Below is a small trained network, with its code and all its weights. Each question gives an input and a target symbol and asks what happens when units are switched off, that is, made to give their printed mean instead of their output.

import numpy as np


def w(rows, s, z=0):
    codes = np.array(rows[::2]) - 128.0
    scale = np.full(codes.shape[1], s)
    scale[-1] = z or s
    return codes * scale


def norm(h):
    return h / np.sqrt((h * h).mean(-1, keepdims=True) + 1e-5)


def f(y):
    return np.maximum(y, 0)


def softmax(a):
    e = np.exp(a - a.max(-1, keepdims=True))
    return e / e.sum(-1, keepdims=True)


def log_softmax(a):
    a = a - a.max(-1, keepdims=True)
    return a - np.log(np.exp(a).sum(-1, keepdims=True))


def net(x, mask):
    ids = ['αβγζηλμσφψω'.index(c) for c in x.split()]
    T = len(ids)
    res = E[ids] + P[:T]
    u = 0
    for l in range(2):
        q, k, v = (norm(res) @ M[l].T for M in (Q, K, V))
        z = softmax(np.where(np.tri(T) > 0, q @ k.T / 4**0.5, -1e9)) @ v
        res = res + np.where(mask[u], z, O[l][:, -1]) @ O[l][:, :-1]
        u += 1
        y = f(norm(res) @ A[l][:, :-1].T + A[l][:, -1])
        res = res + np.where(mask[u : u + 4], y, B[l][:, -1]) @ B[l][:, :-1]
        u += 4
    return log_softmax(norm(res)[-1] @ U[:, :-1].T + U[:, -1])


Q, K, V, O, A, B = {}, {}, {}, {}, {}, {}
E = w([
[131,163,132,102,130,71],'α',
[141,161,141,145,145,83],'β',
[142,132,253,144,155,143],'γ',
[72,162,171,123,158,86],'ζ',
[80,127,105,124,134,97],'η',
[128,106,118,150,122,74],'λ',
[91,107,146,149,131,117],'μ',
[181,68,135,181,135,89],'σ',
[87,150,204,100,148,166],'φ',
[79,88,143,132,99,74],'ψ',
[78,157,133,125,93,159],'ω',
],0.026)
P = w([
[190,229,28,174,145,149],'0',
[200,213,6,141,39,111],'1',
[65,189,130,155,63,56],'2',
[95,123,109,137,96,118],'3',
[108,11,57,144,99,172],'4',
[86,71,210,139,150,142],'5',
[80,102,254,171,179,126],'6',
],0.0068)
Q[0] = w([
[16,175,196,253,40,14],'0.h1',
[109,241,152,161,115,39],'0.h1',
[198,24,108,76,133,131],'0.h1',
[107,192,57,14,200,133],'0.h1',
],0.0059)
K[0] = w([
[108,1,125,179,65,100],'0.h1',
[144,96,122,69,169,129],'0.h1',
[119,210,100,98,176,58],'0.h1',
[150,160,128,106,59,157],'0.h1',
],0.0094)
V[0] = w([
[148,141,65,101,162,56],'0.h1',
[253,160,114,219,182,188],'0.h1',
[192,81,196,195,116,93],'0.h1',
[84,182,156,62,157,30],'0.h1',
],0.0062)
O[0] = w([
[79,90,131,176,253,131,236],'0.h1',
[131,140,121,32,149,150,80],'0.h1',
[103,87,189,85,114,114,254],'0.h1',
[113,88,177,163,186,181,225],'0.h1',
],0.011,0.0027)
A[0] = w([
[38,150,120,103,118,208,103],'0.n1',
[68,116,174,182,207,27,122],'0.n2',
[204,96,33,109,98,90,252],'0.n3',
[163,131,254,53,220,144,123],'0.n4',
],0.0072,0.0043)
B[0] = w([
[68,188,195,166,176,113,142],'0.n1',
[176,90,70,216,160,128,245],'0.n2',
[1,182,238,162,114,52,151],'0.n3',
[142,75,222,40,212,173,181],'0.n4',
],0.0079,0.012)
Q[1] = w([
[144,90,236,255,179,59],'1.h1',
[163,152,163,167,254,156],'1.h1',
[95,75,129,83,139,86],'1.h1',
[148,156,240,171,180,147],'1.h1',
],0.0089)
K[1] = w([
[4,58,128,98,122,216],'1.h1',
[64,97,92,121,125,151],'1.h1',
[125,105,119,117,255,216],'1.h1',
[56,99,139,217,149,191],'1.h1',
],0.0087)
V[1] = w([
[156,46,63,189,67,129],'1.h1',
[144,130,105,94,100,220],'1.h1',
[229,113,157,111,102,20],'1.h1',
[254,54,161,95,203,116],'1.h1',
],0.0098)
O[1] = w([
[82,150,91,135,121,19,104],'1.h1',
[120,162,72,212,113,144,3],'1.h1',
[102,72,73,51,86,71,66],'1.h1',
[255,177,60,136,171,75,128],'1.h1',
],0.011,0.0069)
A[1] = w([
[74,74,173,156,123,73,178],'1.n1',
[158,121,124,3,114,107,251],'1.n2',
[126,101,179,69,154,144,174],'1.n3',
[147,97,61,175,123,208,69],'1.n4',
],0.011,0.0026)
B[1] = w([
[149,151,168,33,94,75,254],'1.n1',
[129,35,141,154,74,138,178],'1.n2',
[100,99,228,133,124,109,197],'1.n3',
[186,216,249,128,104,109,139],'1.n4',
],0.011,0.01)
U = w([
[192,95,74,74,210,134,254],'α',
[92,204,131,106,69,33,85],'β',
[109,93,55,126,182,76,108],'γ',
[176,181,182,187,110,198,27],'ζ',
[181,50,106,12,53,167,192],'η',
[114,91,82,189,50,61,182],'λ',
[68,72,95,166,193,180,109],'μ',
[127,111,78,133,146,139,105],'σ',
[1,106,147,213,62,165,175],'φ',
[29,159,76,219,222,62,34],'ψ',
[143,27,84,101,115,123,125],'ω',
],0.0073,0.0019)

Each question gives the input, a string of symbols that net reads in full, and the target symbol t.
The units are the heads (4 rows each of Q, K, V and O) and the neurons (one row each of A and B). Each row of codes is followed by its name. A weight is (code - 128) times the scale printed after its matrix; where a second scale follows, it is the last column's (O, A, B and U).
mask holds one flag per unit, layer by layer, with each layer's heads first. A switched-off unit (its flag False) gives its mean, the last column of its rows in O or B, instead of its output. The means were averaged over made-up inputs and are rounded, as every weight is.
A unit's drop is (log p(t) with every unit on - log p(t) with that unit switched off) / (log p(t) with every unit on - log p(t) with every unit switched off).
The circuit of an input: a set's keep is (log p(t) with only the set's units on - log p(t) with every unit switched off) / (log p(t) with every unit on - log p(t) with every unit switched off). Starting from all 10 units, units are removed one at a time, each time the one whose removal leaves the highest keep (on an exact tie, the one counted first), for as long as the keep stays at least 0.8.
circuit, biggest first: the units of the circuit, biggest drop first
most important unit: the unit with the biggest drop
top k neurons: the k neurons with the biggest drops, biggest first
k most important neurons of layer l: the k neurons of layer l with the biggest drops, biggest first
drop of u: that unit's drop, to one decimal
input β σ β, target α: circuit, biggest first	[1.h1, 0.h1]
input λ φ φ λ σ, target ζ: circuit, biggest first	[1.h1, 1.n4]
input ζ μ ψ ω α, target φ: top 2 neurons	[0.n2, 0.n4]
input ψ η β η μ ζ, target β: most important unit	0.h1
input η η η, target ψ: circuit, biggest first	[0.h1, 1.n3]
input ω μ β η ω μ μ, target φ: top 2 neurons	[0.n2, 0.n4]
input ω η γ ζ σ β α, target η: circuit, biggest first	[0.h1, 1.n2]
input σ β η, target η: circuit, biggest first	[0.h1, 1.h1, 0.n3]
input ψ α β β μ σ η, target β: 2 most important neurons of layer 1	[1.n1, 1.n2]
input ω ω η φ λ ω λ, target φ: top 2 neurons	[0.n4, 0.n2]
input η β η, target ψ: 2 most important neurons of layer 0	[0.n2, 0.n3]
input σ σ σ, target η: 2 most important neurons of layer 0	[0.n3, 0.n2]
input β ω β, target φ: 2 most important neurons of layer 0	[0.n2, 0.n4]
input β η η μ, target β: 3 most important neurons of layer 1	[1.n1, 1.n2, 1.n3]
input β η α, target ψ: 2 most important neurons of layer 0	[0.n2, 0.n4]
input λ γ β ω η λ, target φ: top neuron	[0.n4]
input η ζ β, target ψ: 2 most important neurons of layer 0	[0.n4, 0.n2]
input η ω ζ, target φ: drop of 0.h1	0.1
input σ γ ω, target η: drop of 1.n3	-0.1
input σ σ β ζ φ λ, target ζ: drop of 1.n4	0.3
